Where the symbols take the states:
ns: !>mh, @>tr
rf: !>qh, @>gh
lz: !>bl, @>jl
tr: !>rf, @>ns
fb: !>lz, @>rn
ct: !>pb, @>gb
jp: !>lj, @>pp
mh: !>tn, @>zg
bq: !>ct, @>cc
pb: !>zj, @>hz
lp: !>dq, @>gq
rn: !>tz, @>fb
qn: !>hz, @>zj
dq: !>mc, @>rd
qt: !>bq, @>hm
pp: !>lg, @>jp
tz: !>qt, @>pn
pn: !>fb, @>tz
hz: !>gb, @>pb
mc: !>qn, @>rt
zj: !>rt, @>qn
br: !>nm, @>cf
gh: !>ns, @>rf
jl: !>rn, @>lz
zm: !>gh, @>qh
rd: !>gq, @>dq
zg: !>tr, @>mh
lg: !>lp, @>pr
cc: !>hm, @>bq
nm: !>pp, @>lj
cf: !>zm, @>br
pr: !>jp, @>lg
hm: !>pn, @>qt
gq: !>pr, @>lp
bl: !>zg, @>tn
gb: !>cc, @>ct
lj: !>cf, @>nm
tn: !>jl, @>bl
rt: !>rd, @>mc
qh: !>br, @>zm

The rows follow the links: the fewer symbols apart two states are, the more alike their rows tend to be.

Named rows; a name shown again gets a slightly different row:
bq	[2, 50, 56, 84, 65, -43, -26, 1, -44, 33, -83, -79, -25, 44, 56, -50, 50, 46, -45, 19, -72, 3, -29, -20, -61, 50, -32, -10, 121, -24, 8, -2, 28, -87, 19, 57, 76, 13, -65, 36, -45, -43, 30, -63, -15, 23, 44, 5, 44, 67, 66, -14, 28, 31, -116, -38]
pr	[30, -45, -91, -39, -11, 43, -41, -38, 29, -31, 80, 0, 17, -53, -96, 19, -79, -92, -30, 39, 15, 31, -42, -26, 23, -133, -9, 71, -100, 2, 68, 13, 24, 40, -52, -94, -35, -6, 69, -78, -49, 55, 28, -47, -63, -8, 2, -15, 8, -13, -94, 12, -25, -30, 59, 25]
br	[-31, 13, 117, 62, -55, -49, -15, 12, 6, 93, -106, -9, -8, 20, -23, -34, 39, 70, 1, 54, 13, 45, 84, 9, -34, 107, 58, -1, 79, 91, 38, -53, -27, -24, 65, 42, -8, -44, -71, 23, -13, -42, 47, -10, 5, -23, 29, 58, 3, -61, -25, 60, -14, 12, -131, 13]
lz	[-33, -32, -11, -81, 12, -23, 20, 29, 32, -30, 26, 93, -59, -24, 0, 73, -20, 60, 66, -67, 84, -83, 56, 31, 40, 5, -53, -51, -132, -50, -119, -36, -69, 74, -40, -38, -18, 80, 29, -27, 19, 8, -6, -1, -4, 6, -35, 21, 15, -31, 29, -32, 86, -12, -2, 72]
tr	[-58, -19, 86, -14, -38, -76, 13, 50, 45, 73, -51, 72, -51, 12, -21, 28, 18, 111, 57, -13, 82, -38, 103, 16, 11, 88, 15, -53, -59, 37, -72, -82, -83, 47, 7, 12, -14, 24, -26, 15, -3, -31, 38, -14, 3, -26, -26, 69, 21, -77, -6, 19, 59, -9, -98, 65]
gq	[38, -36, -78, -4, 17, 30, -59, -47, 17, -24, 67, -20, 0, -46, -92, -6, -77, -86, -46, 61, -21, 50, -60, -36, -10, -136, -19, 78, -73, 1, 62, 19, 39, 23, -45, -93, -12, -5, 49, -58, -83, 52, 51, -84, -65, 11, 15, -1, 24, 3, -77, 9, -20, -20, 31, 18]
gb	[46, -11, -126, -38, 66, 74, -3, -34, -25, -91, 87, -21, 23, -14, 19, 4, -36, -91, -19, -32, -37, -5, -96, -19, 21, -107, -50, 18, -31, -74, -4, 71, 48, 5, -51, -33, 15, 16, 64, -14, 6, 46, -61, 3, -4, 34, -20, -75, -9, 68, 18, -47, -1, -8, 125, -26]
nm	[-27, 17, 112, 85, -62, -34, -21, 12, 1, 98, -93, -36, 9, 26, -19, -52, 33, 41, -24, 71, -26, 74, 49, -3, -41, 87, 72, 15, 89, 90, 72, -33, -8, -49, 68, 55, -3, -58, -62, 29, -10, -51, 41, -3, 10, -28, 33, 42, -4, -28, -37, 56, -51, 7, -105, -27]

Each walk starts at a row. The symbols on each line, taken left to right, move it on to the next state.
Each answer is a row, close to the row of the state it stands for.
start [44, 33, -21, 74, -4, 53, -21, -47, -36, -7, 5, -95, 57, 17, 8, -64, 5, -86, -61, 47, -99, 63, -76, -21, -27, -25, 30, 63, 111, 21, 113, 52, 66, -74, 38, 24, 19, -61, -16, 13, -7, 15, -13, 18, 14, 8, 29, -36, -19, 43, -32, 17, -85, 16, 26, -69]
! @ @ @ @ ! -> [50, 6, -102, 26, 37, 79, -8, -41, -43, -59, 51, -75, 50, 4, 22, -35, -15, -98, -44, 7, -85, 39, -109, -24, -7, -89, -10, 45, 54, -34, 76, 68, 78, -40, -4, -16, 17, -12, 45, -10, -4, 40, -35, 8, 17, 35, 9, -66, -30, 76, -3, -21, -61, 13, 102, -57]
! ! ! @ ! ! -> [20, 34, 5, 75, 75, -11, -62, -14, -21, 10, -43, -85, -31, 21, 1, -69, -5, -12, -69, 51, -81, 15, -62, -55, -74, -41, -29, 42, 80, -42, 49, 2, 42, -90, -3, 7, 77, 6, -40, 3, -100, 1, 76, -110, -60, 17, 36, 1, 57, 61, 29, -9, 6, 18, -87, -13]
start [59, 24, -71, 51, 25, 69, -13, -41, -47, -34, 28, -76, 57, 10, 10, -54, -1, -105, -61, 16, -99, 55, -95, -19, -18, -67, 8, 58, 102, 2, 110, 67, 84, -75, 17, 13, 22, -39, 8, -6, 4, 31, -28, 21, -2, 16, 24, -49, -15, 65, -19, -6, -82, 12, 57, -71]
@ ! @ @ -> [38, -7, -67, 22, 30, 26, -59, -44, -2, -22, 40, -47, -10, -25, -82, -20, -80, -94, -68, 76, -45, 34, -81, -43, -41, -133, -21, 91, -24, -14, 75, 18, 41, -14, -45, -69, 2, 1, 39, -51, -103, 42, 72, -102, -72, 6, 33, -14, 37, 24, -64, 2, -21, -17, -4, -3]
! ! @ @ ! @ -> [-10, 23, 82, 89, -41, 0, -14, -6, -20, 81, -70, -64, 25, 31, -20, -63, 41, 2, -40, 82, -50, 70, 24, -1, -47, 57, 68, 26, 120, 79, 97, -12, 26, -70, 71, 47, 7, -67, -68, 15, -19, -35, 36, 2, 11, -30, 42, 29, -9, -9, -36, 57, -65, 18, -82, -34]
start [-41, -1, 36, -53, -59, -14, 69, 26, 8, 10, -11, 74, 24, 6, 50, 42, 63, 56, 66, -73, 64, -34, 82, 57, 58, 113, 30, -72, -11, 35, -71, -24, -54, 43, 37, 53, -32, -4, -14, 48, 101, -19, -78, 114, 73, -22, -32, 9, -56, -54, 32, 1, 14, -1, 35, -1]
! ! ! ! @ -> [0, -30, -82, -81, 47, 5, 21, 14, 4, -59, 72, 71, -34, -17, 13, 61, -37, -5, 41, -62, 62, -68, -3, 13, 45, -73, -73, -24, -124, -82, -101, 7, -15, 72, -63, -50, -9, 66, 63, -33, 20, 25, -34, -13, -10, 19, -43, -38, 24, 19, 31, -51, 64, -21, 80, 41]
@ @ ! @ ! @ ! @ -> [-36, 43, 90, 30, 12, -37, 36, 43, -24, 38, -83, 0, -4, 45, 84, -14, 80, 87, 36, -44, -10, -27, 55, 15, -7, 120, 7, -53, 112, -1, -61, -11, -16, -46, 40, 94, 26, 12, -69, 77, 52, -46, -37, 47, 55, 7, -2, 2, -16, 17, 90, -8, 43, 18, -69, -19]
start [-10, -39, -32, -83, 32, -13, 16, 16, 24, -42, 58, 86, -43, -25, -1, 83, -27, 29, 63, -72, 79, -89, 24, 5, 42, -50, -58, -52, -126, -69, -108, -16, -52, 69, -60, -51, -15, 77, 42, -19, 14, 7, -18, 0, -12, 9, -38, -19, 17, -18, 40, -38, 87, -17, 42, 60]
! @ @ ! -> [-53, -36, 38, -60, 1, -59, 18, 44, 32, 9, 1, 88, -71, -21, -10, 63, -1, 90, 74, -57, 106, -78, 74, 26, 30, 24, -37, -56, -108, -28, -121, -56, -85, 76, -32, -36, -18, 54, 9, -17, 7, -17, 16, -7, -4, -14, -38, 34, 24, -55, 24, -18, 76, -6, -34, 65]
@ @ @ @ @ -> [-35, 20, 73, -23, -38, -30, 60, 37, -8, 19, -30, 50, 15, 26, 62, 5, 71, 82, 61, -71, 39, -26, 83, 48, 39, 133, 29, -73, 43, 20, -71, -12, -48, 7, 53, 78, 2, 3, -33, 49, 88, -35, -73, 98, 67, -16, -28, -2, -47, -17, 63, -3, 27, 15, 5, -1]
start [37, 33, 8, 78, -26, 38, -22, -34, -30, 19, -30, -94, 58, 18, 6, -74, 26, -52, -72, 51, -94, 83, -63, -16, -40, 16, 53, 63, 123, 51, 124, 36, 65, -71, 49, 34, 25, -78, -24, 15, -8, -6, 6, 12, 7, 0, 39, -10, -25, 32, -33, 31, -91, 10, 2, -74]
! ! ! @ @ @ @ ! -> [63, 4, -116, -6, 43, 81, -10, -42, -34, -82, 79, -59, 43, -11, 23, -10, -30, -111, -29, -12, -65, 5, -105, -24, -6, -100, -34, 46, 21, -57, 36, 69, 68, -23, -25, -28, 29, 1, 50, -15, 7, 52, -61, 26, 6, 25, 0, -72, -14, 80, 7, -39, -36, -13, 114, -37]
@ ! ! @ ! ! ! ! -> [35, -13, -117, -54, 56, 59, 0, -22, -11, -94, 102, 11, -4, -20, 17, 40, -38, -57, 16, -49, -9, -40, -82, -6, 26, -107, -63, 5, -52, -85, -43, 45, 22, 36, -65, -57, 1, 44, 69, -26, 16, 57, -52, 9, -6, 39, -27, -65, 6, 61, 43, -59, 12, 2, 124, -4]
start [-19, 53, 88, 57, 49, -52, 0, 10, -42, 29, -89, -44, -32, 65, 61, -48, 64, 62, -20, -11, -61, -21, -4, -15, -59, 85, -11, -23, 135, -27, -25, 0, 15, -84, 42, 76, 62, -1, -67, 59, -20, -60, 11, -29, 17, 14, 25, 9, 23, 49, 96, -17, 34, 41, -112, -31]
@ ! ! ! @ @ @ -> [-37, 24, 78, -7, -18, -43, 57, 40, -7, 22, -64, 23, -5, 41, 86, 5, 87, 104, 50, -64, 22, -41, 67, 40, 15, 131, 20, -78, 71, 9, -78, -18, -44, -18, 46, 90, 23, 7, -56, 65, 77, -47, -52, 81, 75, -5, 0, 9, -35, 2, 70, -7, 25, 28, -30, -13]
! @ ! @ ! ! -> [-15, 54, 83, 51, 28, -36, 21, 31, -45, 34, -82, -33, -25, 54, 86, -36, 83, 84, 12, -35, -46, -26, 24, 3, -39, 105, -10, -47, 119, -19, -34, -6, -3, -69, 44, 94, 46, 8, -74, 78, 15, -59, -4, 7, 28, 11, 14, 12, 7, 44, 92, -11, 36, 38, -99, -27]
start [23, 35, 45, 82, -31, 2, -18, -16, -31, 40, -56, -86, 43, 20, 3, -87, 27, -25, -49, 68, -71, 82, -24, -22, -41, 35, 58, 40, 126, 70, 128, 14, 42, -84, 65, 42, 17, -76, -38, 16, -24, -6, 17, 4, 9, -17, 35, 11, -15, 10, -25, 37, -69, 17, -46, -61]
! @ @ @ ! @ @ ! -> [28, -38, -87, -61, -31, 47, -22, -35, 38, -28, 94, 32, 18, -67, -85, 29, -85, -94, -10, 20, 26, 27, -26, 2, 42, -110, 3, 51, -128, 21, 52, 10, 5, 62, -46, -92, -65, -4, 75, -62, -16, 45, 5, -1, -26, 1, -12, -5, -15, -33, -84, 20, -36, -42, 99, 23]
! ! @ @ ! -> [-8, -52, -35, -78, -72, 39, 45, 7, 36, -11, 74, 84, 41, -46, -25, 56, -26, -21, 56, -27, 93, -14, 47, 44, 78, -7, 36, -33, -117, 36, -33, -8, -43, 88, -5, -26, -65, -7, 57, -8, 70, 22, -68, 100, 33, -21, -45, -10, -55, -66, -57, 6, -18, -21, 113, 17]
start [-32, -26, 24, -73, -69, -4, 57, 29, 31, -14, 19, 89, 26, -16, 25, 68, 35, 56, 70, -60, 78, -33, 78, 55, 61, 79, 41, -64, -45, 36, -61, -13, -53, 67, 26, 19, -49, -11, 9, 24, 103, 11, -78, 116, 74, -23, -44, -1, -54, -57, 5, 3, 8, -2, 71, 0]
! ! @ @ @ ! -> [-55, -36, 64, -44, -21, -85, 10, 36, 45, 44, -34, 88, -57, -12, -17, 46, -2, 91, 63, -22, 93, -54, 93, 31, 14, 71, -2, -57, -84, 2, -105, -66, -86, 68, -5, -11, -14, 47, -13, -2, -6, -36, 26, -18, 2, -24, -24, 59, 13, -71, 19, 4, 73, -10, -81, 75]
! ! @ @ @ @ ! -> [-45, 4, 120, 31, -44, -64, -8, 28, 33, 87, -97, 26, -24, 24, -14, -5, 37, 81, 27, 43, 40, 25, 98, 14, -7, 110, 56, -18, 16, 75, 0, -64, -50, -7, 51, 46, -19, -26, -60, 21, -10, -48, 49, -11, 3, -35, 9, 69, 22, -67, -20, 54, 5, -4, -128, 18]
start [-1, -57, -59, -81, -66, 42, 19, -13, 39, -25, 91, 67, 40, -54, -59, 65, -49, -49, 43, -20, 75, -4, 21, 29, 68, -41, 23, -5, -128, 30, -9, 1, -31, 92, -27, -46, -72, -10, 67, -58, 43, 38, -30, 59, 13, -12, -38, -10, -36, -78, -66, 11, -22, -41, 125, 26]
@ @ @ @ @ ! @ -> [16, -47, -81, -75, -43, 50, -1, -13, 42, -39, 92, 49, 38, -62, -76, 42, -60, -66, 21, -3, 53, 9, -2, 17, 55, -86, 18, 31, -123, 25, 14, 12, -20, 73, -34, -74, -71, -9, 84, -41, 12, 44, -12, 25, -8, -19, -22, -6, -30, -52, -77, 12, -30, -37, 106, 20]
! ! ! @ @ @ @ @ -> [-52, -7, 100, 3, -44, -79, -8, 40, 24, 89, -79, 56, -42, 6, -25, 11, 34, 108, 36, 14, 60, -18, 108, 18, -2, 96, 35, -41, -14, 63, -50, -65, -61, 11, 34, 23, -16, -3, -47, 8, -3, -53, 55, -12, 6, -39, 2, 75, 15, -72, -4, 41, 38, -2, -113, 49]
